(in the rows, 128 means zero)
Both labels of each row:
[140 171 135 131 104 126 124 115 127 118 124 120 125 123 112 128 119 125
 125 132 129 106 108 131 116 124  97 104 138 146 116 122 125 108 124 126
 113 132 158]  <75>, X
[108 150 135 131  76  77 129 129  94 130 150 132 123 115  80 124  92  60
  85 125  55 102  96 166 121  87  23 129 146  86 138 149  80 132 144 133
 105 157 129]  <75>, X
[150 113 126 133  81 113 139 117  90 133 138 139 101 111 100 124 153  81
 107 132  96 117 110 120 110 108  71 105 150 137 125 140 112 144 144 113
 108 141 149]  <75>, X
[123 114 141 142 124 112 104 130  91 133 141 135 123 133 129 117 118 126
 139 134  88 132 121 129 152 123 107  97 129 119 128 125  98 127 150 119
 114 136 139]  <75>, T
[113 124 127 152 101 116 117 110  97 128 146 129 138 105 142 122 114 111
 105 139  62 126 127 107 101 116  87  51 135  99 141 125  89 138 144 111
 124 115 138]  <75>, T
[123 109 134 107  97  96 134 131 100 123 111 124 125 110 113 141 141 114
 103 134 141 120 130 122 135 120  87 115 152 146 138 130 136 128 141 124
 105 129 140]  <75>, X
[156 109 125 121  93 101 136 148 112 137 133 121 130 106 114 126 116  56
 118 118 116 116 118 125 129 146  60 142 163 135 137 149 139 122 102 113
 119 140 136]  <74>, X
[134 128 134 124  96 119 128 134 143 108 123 127 123 126 102 136 134  98
 115 139 140 119 143 137 126 113 102 137 130 137 130 153 105 137 136 125
 119 119 126]  <75>, X
[137 115 136 132 134 123 134 161  98 170 130 131 117 124 112 130 126 126
 140 118 128 139 138  99 102 140 110 119 110 102 148 137 129 107 162 115
 124 119 131]  <74>, T
[135 123 125 124 107 127 122 151 112 122 115 119 121 139 128 129 129  93
 111 139 136 121 110 124 123 139  84 118 155 151  82 143 128 148  96 124
 107 114 147]  <75>, X
[133 102 123 115  88 113 142 163 110 131 136 120 131 120  85 130 125  71
 136 116 121 112 138 126 113 131 105 138 141 101 132 141 156 115 142 124
 116 117 139]  <74>, X
[123 133 119 101  85 100 125 119 132 122 147 125 117 106 112 135 125  70
  89 127 119 117 113 130 128 123  64 128 150 143 133 136  90 130 140 124
 110 138 131]  <75>, X
[111 133 121 145  84  91  97 151  57 151 153 123 129  97  73  79  67  63
 106 127  52 109 103 126 100 157  40 107 129  71 142 126 108 148 131  99
 111 167 142]  <74>, T
[130 126 120 106 104 135 144 107 162 128 115 111 143 111 100 138 153 103
  94 121 107 104 116 113 132  85  88 141 159 156 131 146  78 122 139 133
 121 134 128]  <75>, X
[152 121 134 125  93  91 141 127 122 131 168 122 110 105 103 128 141  83
 108 123 100 115 252 127 103  99  85 117 141 132 125 102 122 129 135 127
 119 119 136]  <75>, X
[120 157 139 133  98 107 124 136 129 122 128 122 125 129 108 130 125 102
 104 131  95 111 112 120 118 122 123 117 143 135 139 130  97 146 142 128
 110 131 136]  <75>, X
[127 118 138 132 106 104 129 163 107 137 117 130 117 114  90 128 132 114
 138 117 155 128 131 158 138 120  87 140 147 113 143 137 140 118 127 122
 121 123 134]  <74>, X
[135 114 140 128 107 106 132 156  92 143 136 121 138 126  93 128 151  79
 127 130 149 117 114 124 132 148  79 144 147 140 137 143 131 116 113 111
 111 143 141]  <74>, X
[117 138 137 123 107 113 116 125 108 130 121 118 120 107 107 130 127 104
 103 129 108 117 113 136 131 102  61 115  99 120 122 137  83 130 128 152
 106 136 139]  <75>, X
[131 116 134 124  88 111 137 136 111 148 127 122 111 118  92 129 124 107
  99 122 131 121 109 126 117 133  70 124 146 137 134 143 134 114 149 127
 107 139 167]  <74>, X
[117 115 130 131 119 119 121 155 102 148 130 133 120 125 103 128 110  76
 124 130 103 109 138 128 116 156 118 150 130 142 156 158 109 114 129 131
 121 160 135]  <74>, T
[154 117 125 130  88 114 126 161  97 140 146 120 115 128  92 126 131  84
 130 133 110 113 118 126 107 143 101 121 137 143 118 134 143 125 140 122
 148 119 137]  <74>, X
[137 153 130 122 100 123 137  87 150 116 136 123 119 113 107 138 130  90
  96 147  96 111 116 123 129  98  61 121 140 154 112 132 100 128 129 105
 122 135 126]  <75>, X
[167  99 137 135 153 158 131 101 123 149 125 129 105 149 177 147 136 154
 156 121 130 152 130 118 102 128 167  78 113 194 144 109 154 116 143 123
 124 100 133]  <75>, T
[150 107 138 133  92 111 133  98 125 129 138 130 149  93 124 145 150 119
 120 141 125 122 126 108 117 124  98 109 143 168 115 141 116 111 162 129
 121 134 140]  <75>, X
[154 112 138 138 106 129 134 151  73 105 131 133 127 117  91 129 120 136
 147 121  94 128 133 123 107 165 117  86 113  98 137 139 142 122 139 108
 116 123 135]  <74>, T
[131 123 143 123 134 117 131 126 111 131 130 128 117 119 115 123 136 112
 118 142 121 142 119 120 122 114  98 120 144 146 134 123 141 119 136  82
 113 138 133]  <75>, X
[135 115 141 129  85 102 132 159  80 150 124 127 118 130  99 128 116  91
 116 128 117 112 117 122 102 135  99 130 147 124 114 129 133 127 120 120
 111 147 145]  <74>, X
[145 122 145 114  96  90 130 160 101 124 132 142 120 118  90 122 129 106
 114 127 138 122 118 135 103 128  89 128 132 130 135 128 147 136 128 116
 123 144 144]  <75>, X
[130 136 154 134  91 107 119 131 115 131 138  76 126 125  81 135 127  90
 113 135 135 111 119 102 127 102  77 129 143 139 125 129 100 143 150 124
 116 121 145]  <75>, X
[123 106 140 140 115 130 130 117 107 143 135 138 126 123 142 118 111 137
 137 127  88 119 104 224 106 117  93  66 121 113 125 132 106 125 151 122
  97 112 137]  <75>, T
[145 109 143 129  81 102 128 144 149 109 112 124 113 109  88 119 137 102
 116 124 115 109 112 123 124 111  57 122 155 137 124 156 121 131 156 121
 105 157 148]  <75>, X
[125 143 142 137 105 119 120 102 123 120 136 134 123 102 110 121 130 105
 116 142  97 119 131 127  99 111  68  97 156 161 105 126  91 129 132 106
 123 125 141]  <75>, X
[132 123 137 152  72  96 114 140  75 138 152 138  89 115 137 116  74  89
  95 144  53 129 104 129  93 142  60  79 156 101 140 121 108 147 147 125
  92 150 143]  <75>, T
[122 109 141 143 115 129 109 135  84 139 145 144 128 121 150 118 102 122
 133 143  79 132 110 113  97 138  92  44 131 110 124 120 111 143 141 122
 104 110 141]  <75>, T
[130 111 116 135  93 115 151 121 132 128 144 126 125 134 117 144 145  92
 112 127  97 135 119 105 121 134 158 116 144 145 129 135 114 122 132 119
 108 114 118]  <75>, X
[109 128 152 139 132 115 134 124 109 133 137 129 122 134 115 130 137  98
 103 136 114 124 112 125 119 116  63 116 148 152 129 133  79 109 144 123
 123 139 133]  <75>, X
[146  98 133 103  76 134 119 147  98 139 139 116 113 141 103 116 124 133
 115 135 127 132  98 121 120 106  78  84 150 137 136 116 110 135 139 118
 115 128 139]  <75>, X
[133 116 131 138 122 134 113 135 252 146 136 129 117 118 115 118 113 110
 124 136  79 161 125 130 103 150 121 105 112 103 144 125 119 121 128  99
 104 122 122]  <74>, T
[134 123 133 142 119 114 114 154  79 146 137 134 118 123 119 132 108  99
 115 134  77 112 120 114  94 134  69  95 133 115 134 134 108 130 146 125
 111 144 132]  <74>, T
[128 120 136 152 102 105 113 144  74 131 140 139 134 109 115 117 103 126
 120 144  91 117 123 134  96 140 112  69 152 109 139 123 118 155 143 108
  94 127 151]  <75>, T
[141 129 128 116  90 107 136 133 118 140 128 134 119 100 117 132 133  87
 115 133 145 126 105 132 117 113  51 127 157 140 122 136  91 120 136 116
 119 154 136]  <75>, X
[155 116 146 124  97 127 124 140 115 149 119 129 119 135 101 132 102 108
 140 120 110 116 115  96 107 141 109 124 131 126 127 141 155 119 139 141
 116 116 146]  <74>, X
[124 127 127 142 123 112 101 134 117 148 136 142 135 121 108 116 111 120
 127 136 101 128 123 130 111 132 102 112 125 104 125 133  99 120 126 126
 127 133 126]  <74>, T
[112 122 140 112 148 119 118 126  70 138 141 123 116 116 113 140 133 101
  90 122 110 125  82 123 108 102  88 121 101 133 144 128 101 124 127 126
 111 122 130]  <75>, X
[131 122 137 151 111 104 108 143  89 136 125 140 124 104  93 117 107  96
  83  93  92 114 122 128 114 141  72 125 127 101 157 140 119 119 133 114
 123 149 134]  <74>, T
[140 106 136 117 107 113 142 144 109 123 139 112 116 123 117 134 132  85
 109 111 149 119 102 124 127 118  75 122 152 156 129 126 116 114 145 123
 125 151 163]  <75>, X
[128 112 139 115 105 133 107 161  70 148 122 121 136 133 106 112  91 106
 151 141 109 134 131 119 100 154 101  71 107  87 173 130 136 130 135 127
 118 123 146]  <74>, T
[135 119 133 122 116 102 143 158  96 134 129 125 113 117 108 145 133  92
 112 120 120 117 138 128 123 129 112 138 137 129 153 133 158 121 154 103
 112 135 132]  <74>, X
[131 129 132 117  73  98 113 149 114 130 144 130 116 119  96 127 132 105
 125 126 157 125 108 124 121 114  92 135 145 122 126 159 132 124 140 121
 120 135 138]  <74>, X

Two labels a row:
[120 124 124 133 130 114 127 135 135 126 158 129 137 125 132 132 101  52
 137  95 124 148 128 122 126 122 131 126 131 142 122 120 113 131 126 133
 118 151 123]  dukad, rabuv
[153 121 138 129 133 119 134 120 138 115 126 134 103 124 105 129 103 101
 146 116 127 136 126 117 134 129 123 106 127 152 114 118 136 134 141 145
 133 150 124]  dukad, rabuv
[149 116 126 118 124 117 117 128 124 125 162 126 117 117 127 132 116 101
 128 106 110 128 134 119 127 125 135 115 111 138 123 125 110 135 142 145
 117 126 124]  dukad, tovon
[ 97 150 120 126 129 130 133 115 126 129  58 128 137 167 141 108 173 217
 121 175 167  94  96 168 163 162  98 147 144 104 172 148 169 136 119  69
 115 127  88]  Tepa, tovon
[167 119 132 117 129 113 124 109 120 113 123 133  99 130 106 118 114 137
 140 125 131 117 120 132 152 135 114 103 133 147 131 124 141 139 152 136
 127 135 103]  dukad, rabuv
[ 72 151 113 131 131 125 134 132 131 137  89 124 158 157 158 121 155 154
 119 144 156 123 101 163 147 150 118 154 140 101 171 146 143 128 104  74
 113 139 102]  Tepa, tovon
[116 123 124 145 135 141 111 150 126 128 161 119 156 125 154 138 125  95
 115  95 113 169 142 117 111 104 124 135 127 126 130 130  95 112 101 132
 124 147 160]  Delu, tovon
